Below is a small trained network, with its code and all its weights. Each question gives an input and a class and asks what happens when units are switched off, that is, made to give their printed mean instead of their output.

import numpy as np


def w(rows, s, z=0):
    codes = np.array(rows[::2]) - 128.0
    scale = np.full(codes.shape[1], s)
    scale[-1] = z or s
    return codes * scale


def norm(h):
    return h / np.sqrt((h * h).mean(-1, keepdims=True) + 1e-5)


def f(y):
    return np.maximum(y, 0)


def log_softmax(a):
    a = a - a.max(-1, keepdims=True)
    return a - np.log(np.exp(a).sum(-1, keepdims=True))


def net(x, mask):
    res = np.array(x, float).reshape(1, 8) / 4 @ E
    u = 0
    for l in range(3):
        y = f(norm(res) @ A[l][:, :-1].T + A[l][:, -1])
        res = res + np.where(mask[u : u + 9], y, B[l][:, -1]) @ B[l][:, :-1]
        u += 9
    return log_softmax(norm(res)[-1] @ U[:, :-1].T + U[:, -1])


A, B = {}, {}
E = w([
[115,131,73,174,237,128],'x0',
[129,130,129,128,129,127],'x1',
[126,129,130,132,127,127],'x2',
[132,130,129,130,129,131],'x3',
[87,210,54,73,104,146],'x4',
[125,127,125,128,127,127],'x5',
[192,135,71,148,100,3],'x6',
[128,126,127,125,128,128],'x7',
],0.006)
A[0] = w([
[135,83,129,161,180,116,63],'L0N1',
[117,132,135,145,132,143,46],'L0N2',
[195,118,153,150,51,95,3],'L0N3',
[128,75,166,109,135,153,3],'L0N4',
[77,121,233,84,79,157,53],'L0N5',
[58,110,161,107,130,229,20],'L0N6',
[153,138,216,80,19,123,42],'L0N7',
[154,62,206,157,56,107,10],'L0N8',
[182,2,209,204,146,136,25],'L0N9',
],0.0039,0.0025)
B[0] = w([
[133,99,144,140,132,136,178],'L0N1',
[117,118,131,101,137,123,128],'L0N2',
[113,102,148,64,129,92,169],'L0N3',
[137,167,171,145,132,140,143],'L0N4',
[155,130,126,129,82,189,224],'L0N5',
[211,168,113,154,126,45,224],'L0N6',
[101,107,49,167,200,141,230],'L0N7',
[161,119,175,83,128,96,190],'L0N8',
[130,253,111,102,139,140,254],'L0N9',
],0.0055,0.0023)
A[1] = w([
[115,148,84,101,117,115,32],'L1N1',
[112,2,161,146,144,175,95],'L1N2',
[114,142,74,102,114,125,48],'L1N3',
[35,172,125,106,128,206,120],'L1N4',
[120,100,191,128,163,214,123],'L1N5',
[132,139,148,100,87,67,29],'L1N6',
[116,93,132,144,138,136,29],'L1N7',
[130,143,100,159,191,131,149],'L1N8',
[83,153,86,165,177,146,5],'L1N9',
],0.0074,0.0027)
B[1] = w([
[55,154,191,174,128,133,162],'L1N1',
[70,216,99,185,96,3,179],'L1N2',
[56,182,172,198,96,120,170],'L1N3',
[238,39,135,97,166,180,254],'L1N4',
[68,222,72,140,85,44,239],'L1N5',
[165,111,222,79,178,111,164],'L1N6',
[107,147,142,126,129,101,131],'L1N7',
[74,100,133,133,231,132,224],'L1N8',
[200,177,166,64,167,110,187],'L1N9',
],0.0056,0.0047)
A[2] = w([
[170,149,153,126,76,135,228],'L2N1',
[112,166,97,188,162,98,62],'L2N2',
[144,136,69,109,118,78,96],'L2N3',
[134,145,180,133,8,83,1],'L2N4',
[151,2,159,143,149,96,55],'L2N5',
[167,2,137,160,140,93,39],'L2N6',
[129,154,125,158,80,94,157],'L2N7',
[165,44,98,205,164,144,182],'L2N8',
[177,118,146,86,60,187,25],'L2N9',
],0.0093,0.0016)
B[2] = w([
[122,133,183,88,61,123,221],'L2N1',
[87,72,119,151,63,78,242],'L2N2',
[59,148,190,180,146,138,174],'L2N3',
[189,218,162,113,164,154,254],'L2N4',
[176,38,101,114,176,108,177],'L2N5',
[159,55,91,98,135,175,177],'L2N6',
[152,167,114,134,168,202,200],'L2N7',
[129,170,99,142,2,210,183],'L2N8',
[38,61,115,153,97,99,214],'L2N9',
],0.0079,0.0051)
U = w([
[151,249,191,122,94,131,175],'0',
[44,157,101,196,158,50,238],'1',
[231,75,180,74,138,89,119],'2',
[159,4,51,188,115,117,5],'3',
[67,63,136,76,46,187,91],'4',
[132,137,78,83,219,212,71],'5',
],0.017,0.0022)

Each question gives the input, the list of numbers given to net, and the class t.
The units are the neurons (one row each of A and B). Each row of codes is followed by its name. A weight is (code - 128) times the scale printed after its matrix; where a second scale follows, it is the last column's (A, B and U).
mask holds one flag per neuron, layer by layer. A switched-off neuron (its flag False) gives its mean, the last column of its row in B, instead of its output. The means were averaged over made-up inputs and are rounded, as every weight is.
A unit's drop is (log p(t) with every unit on - log p(t) with that unit switched off) / (log p(t) with every unit on - log p(t) with every unit switched off).
The circuit of an input: a set's keep is (log p(t) with only the set's units on - log p(t) with every unit switched off) / (log p(t) with every unit on - log p(t) with every unit switched off). Starting from the 12 units with the biggest drops (on a tie, the unit counted first), units are removed one at a time, each time the one whose removal leaves the highest keep (on an exact tie, the one counted first), for as long as the keep stays at least 0.8.
circuit, biggest first: the units of the circuit, biggest drop first
k most important neurons: the k neurons with the biggest drops, biggest first
top k neurons in layer l: the k neurons of layer l with the biggest drops, biggest first
drop of u: that unit's drop, to one decimal
input [-7,6,8,-2,8,3,-1,7], class 4: 4 most important neurons -> (L2N9 L1N4 L1N5 L1N2)
input [-6,-6,-4,-7,0,5,3,0], class 2: circuit, biggest first -> (L1N5 L1N6)
input [8,0,1,-8,-1,-1,-8,0], class 1: circuit, biggest first -> (L1N5 L1N2)
input [8,-7,-4,4,0,2,-5,-1], class 1: circuit, biggest first -> (L1N5 L2N2)
input [0,-8,-6,-1,2,4,-2,0], class 4: most important neuron -> (L0N7)
input [-8,1,-1,2,0,0,4,-7], class 2: top 4 neurons in layer 1 -> (L1N5 L1N6 L1N2 L1N3)
input [-6,0,8,4,-2,-8,1,8], class 2: top 2 neurons in layer 2 -> (L2N5 L2N4)
input [1,2,-6,3,0,6,-8,-4], class 1: 4 most important neurons -> (L1N5 L1N2 L0N9 L2N4)
input [0,5,-8,-4,-2,4,-4,8], class 0: 2 most important neurons -> (L1N5 L0N7)
input [6,0,-3,-4,0,3,3,-5], class 3: 2 most important neurons -> (L1N5 L0N9)
input [8,-5,4,1,-2,1,2,4], class 3: 2 most important neurons -> (L1N5 L2N8)
input [-1,0,-1,6,2,-7,8,1], class 0: top 2 neurons in layer 1 -> (L1N4 L1N8)
input [-7,6,7,-5,0,6,4,7], class 2: 3 most important neurons -> (L1N5 L1N6 L0N9)
input [0,-3,7,-5,-8,6,0,-7], class 0: 2 most important neurons -> (L1N4 L0N7)
input [7,-7,8,8,0,0,-6,-1], class 1: top neuron in layer 2 -> (L2N2)
input [1,-7,0,1,-2,0,-7,7], class 1: drop of L1N5 -> 1.2
input [4,-1,-4,6,-3,-5,-7,-6], class 1: drop of L1N5 -> 0.2
input [8,-7,7,6,-4,-6,-8,0], class 1: drop of L1N2 -> 0.2
